Here is a tiny trained network, its code and every weight. The questions are about switching its units off for an input and a class, where a switched-off unit gives its printed mean instead of its output.

import numpy as np


def w(rows, s, z=0):
    codes = np.array(rows[::2]) - 128.0
    scale = np.full(codes.shape[1], s)
    scale[-1] = z or s
    return codes * scale


def f(y):
    return y / 2 * (1 + np.tanh(0.7978845608 * (y + 0.044715 * y**3)))


def log_softmax(a):
    a = a - a.max(-1, keepdims=True)
    return a - np.log(np.exp(a).sum(-1, keepdims=True))


def net(x, mask):
    res = np.array(x, float).reshape(1, 5) / 4 @ E
    y = f(res @ A[0][:, :-1].T + A[0][:, -1])
    res = res + np.where(mask, y, B[0][:, -1]) @ B[0][:, :-1]
    return log_softmax(res[-1] @ U[:, :-1].T + U[:, -1])


A, B = {}, {}
E = w([
[117,179,47,132,201,161,111,209,110,205,198,98],'x0',
[119,129,136,127,125,141,133,130,136,131,130,129],'x1',
[86,149,79,66,115,4,112,105,252,104,101,202],'x2',
[31,86,54,141,164,75,221,100,113,96,45,74],'x3',
[124,130,128,131,123,138,128,132,138,126,131,121],'x4',
],0.013)
A[0] = w([
[69,182,29,132,228,103,107,197,151,229,172,110,13],'neuron 1',
[254,158,217,97,69,133,20,123,206,150,189,209,58],'neuron 2',
[101,185,29,121,198,116,162,156,122,235,152,70,65],'neuron 3',
[130,131,146,111,156,138,130,92,128,180,122,138,83],'neuron 4',
[193,159,145,95,92,134,88,125,118,173,208,135,141],'neuron 5',
[216,187,217,92,85,156,17,142,166,132,166,198,182],'neuron 6',
[218,101,200,145,42,146,127,84,97,123,130,127,18],'neuron 7',
[117,120,77,141,177,180,145,143,64,212,143,52,60],'neuron 8',
[173,146,139,78,128,133,171,147,112,144,150,131,107],'neuron 9',
[61,174,24,111,239,131,105,218,134,202,183,122,119],'neuron 10',
[158,70,201,209,166,184,168,119,29,107,105,35,154],'neuron 11',
[187,160,152,136,146,138,170,158,111,162,120,173,117],'neuron 12',
[136,167,127,73,135,129,98,204,105,159,167,146,102],'neuron 13',
[147,77,186,202,125,181,160,119,19,101,88,46,55],'neuron 14',
[204,200,168,172,200,215,43,225,71,228,239,94,138],'neuron 15',
[132,170,99,99,137,78,88,145,201,171,171,156,4],'neuron 16',
],0.008,0.016)
B[0] = w([
[111,199,103,35,7,144,187,90,104,85,116,186,186],'neuron 1',
[136,235,46,32,30,128,197,141,124,52,140,201,191],'neuron 2',
[168,140,121,104,103,177,132,182,99,126,156,131,192],'neuron 3',
[100,114,145,167,132,149,109,104,123,159,137,73,122],'neuron 4',
[119,92,147,168,185,123,126,62,153,180,97,70,175],'neuron 5',
[162,126,112,157,119,177,112,177,63,178,206,99,217],'neuron 6',
[143,84,165,204,181,176,87,130,105,170,151,94,150],'neuron 7',
[125,114,205,206,168,123,64,80,153,148,114,98,181],'neuron 8',
[145,96,131,150,167,116,141,122,127,143,104,102,132],'neuron 9',
[170,135,98,168,123,176,110,162,75,133,179,153,224],'neuron 10',
[170,157,58,103,90,192,116,182,82,154,181,110,216],'neuron 11',
[125,83,159,144,157,132,111,131,171,125,123,110,141],'neuron 12',
[117,91,141,149,172,110,101,126,155,142,123,95,154],'neuron 13',
[92,189,84,52,47,141,199,134,112,94,129,192,179],'neuron 14',
[78,65,177,165,185,76,112,72,201,94,57,110,252],'neuron 15',
[172,75,136,197,157,178,102,167,57,177,189,76,142],'neuron 16',
],0.011,0.026)
U = w([
[169,119,112,165,141,171,121,164,86,174,158,118,14],'0',
[122,159,93,41,87,119,173,142,122,84,116,166,255],'1',
[44,65,143,155,176,54,125,81,214,104,4,126,113],'2',
],0.015,0.0045)

Each question gives the input, the list of numbers given to net, and the class t.
The units are the neurons (one row each of A and B). Each row of codes is followed by its name. A weight is (code - 128) times the scale printed after its matrix; where a second scale follows, it is the last column's (A, B and U).
mask holds one flag per neuron, in row order. A switched-off neuron (its flag False) gives its mean, the last column of its row in B, instead of its output. The means were averaged over made-up inputs and are rounded, as every weight is.
A unit's drop is (log p(t) with every unit on - log p(t) with that unit switched off) / (log p(t) with every unit on - log p(t) with every unit switched off).
The circuit of an input: a set's keep is (log p(t) with only the set's units on - log p(t) with every unit switched off) / (log p(t) with every unit on - log p(t) with every unit switched off). Starting from the 12 units with the biggest drops (on a tie, the unit counted first), units are removed one at a time, each time the one whose removal leaves the highest keep (on an exact tie, the one counted first), for as long as the keep stays at least 0.8.
units of the circuit, in order: the units of the circuit, biggest drop first
k most important neurons: the k neurons with the biggest drops, biggest first
drop of u: that unit's drop, to one decimal
input [-1,-7,-6,6,2], class 1: most important neuron	neuron 14
input [-5,1,-7,2,7], class 1: 2 most important neurons	neuron 14; neuron 6
input [2,-7,8,-4,-7], class 0: 2 most important neurons	neuron 16; neuron 6
input [1,1,-3,0,-2], class 2: units of the circuit, in order	neuron 6; neuron 10; neuron 3
input [1,0,7,-1,6], class 0: 4 most important neurons	neuron 16; neuron 1; neuron 14; neuron 15
input [2,3,-1,-8,-4], class 2: 2 most important neurons	neuron 15; neuron 11
input [0,6,-8,6,2], class 1: 3 most important neurons	neuron 14; neuron 6; neuron 10
input [-6,7,0,-1,-2], class 0: 2 most important neurons	neuron 15; neuron 1
input [-4,-6,1,-4,7], class 1: 2 most important neurons	neuron 2; neuron 10
input [-1,-5,-2,3,-6], class 1: 4 most important neurons	neuron 15; neuron 6; neuron 10; neuron 8
input [2,-7,6,0,-7], class 0: 3 most important neurons	neuron 15; neuron 2; neuron 14
input [0,3,-6,7,-1], class 1: 3 most important neurons	neuron 14; neuron 6; neuron 10
input [-5,-3,2,-8,-6], class 1: 3 most important neurons	neuron 2; neuron 10; neuron 8
input [-3,0,1,-8,-6], class 1: units of the circuit, in order	neuron 2
input [-8,6,-7,3,6], class 1: drop of neuron 14	3.3
input [3,-5,-1,-7,2], class 2: drop of neuron 15	0.9
input [-7,3,4,1,5], class 2: drop of neuron 10	0.3
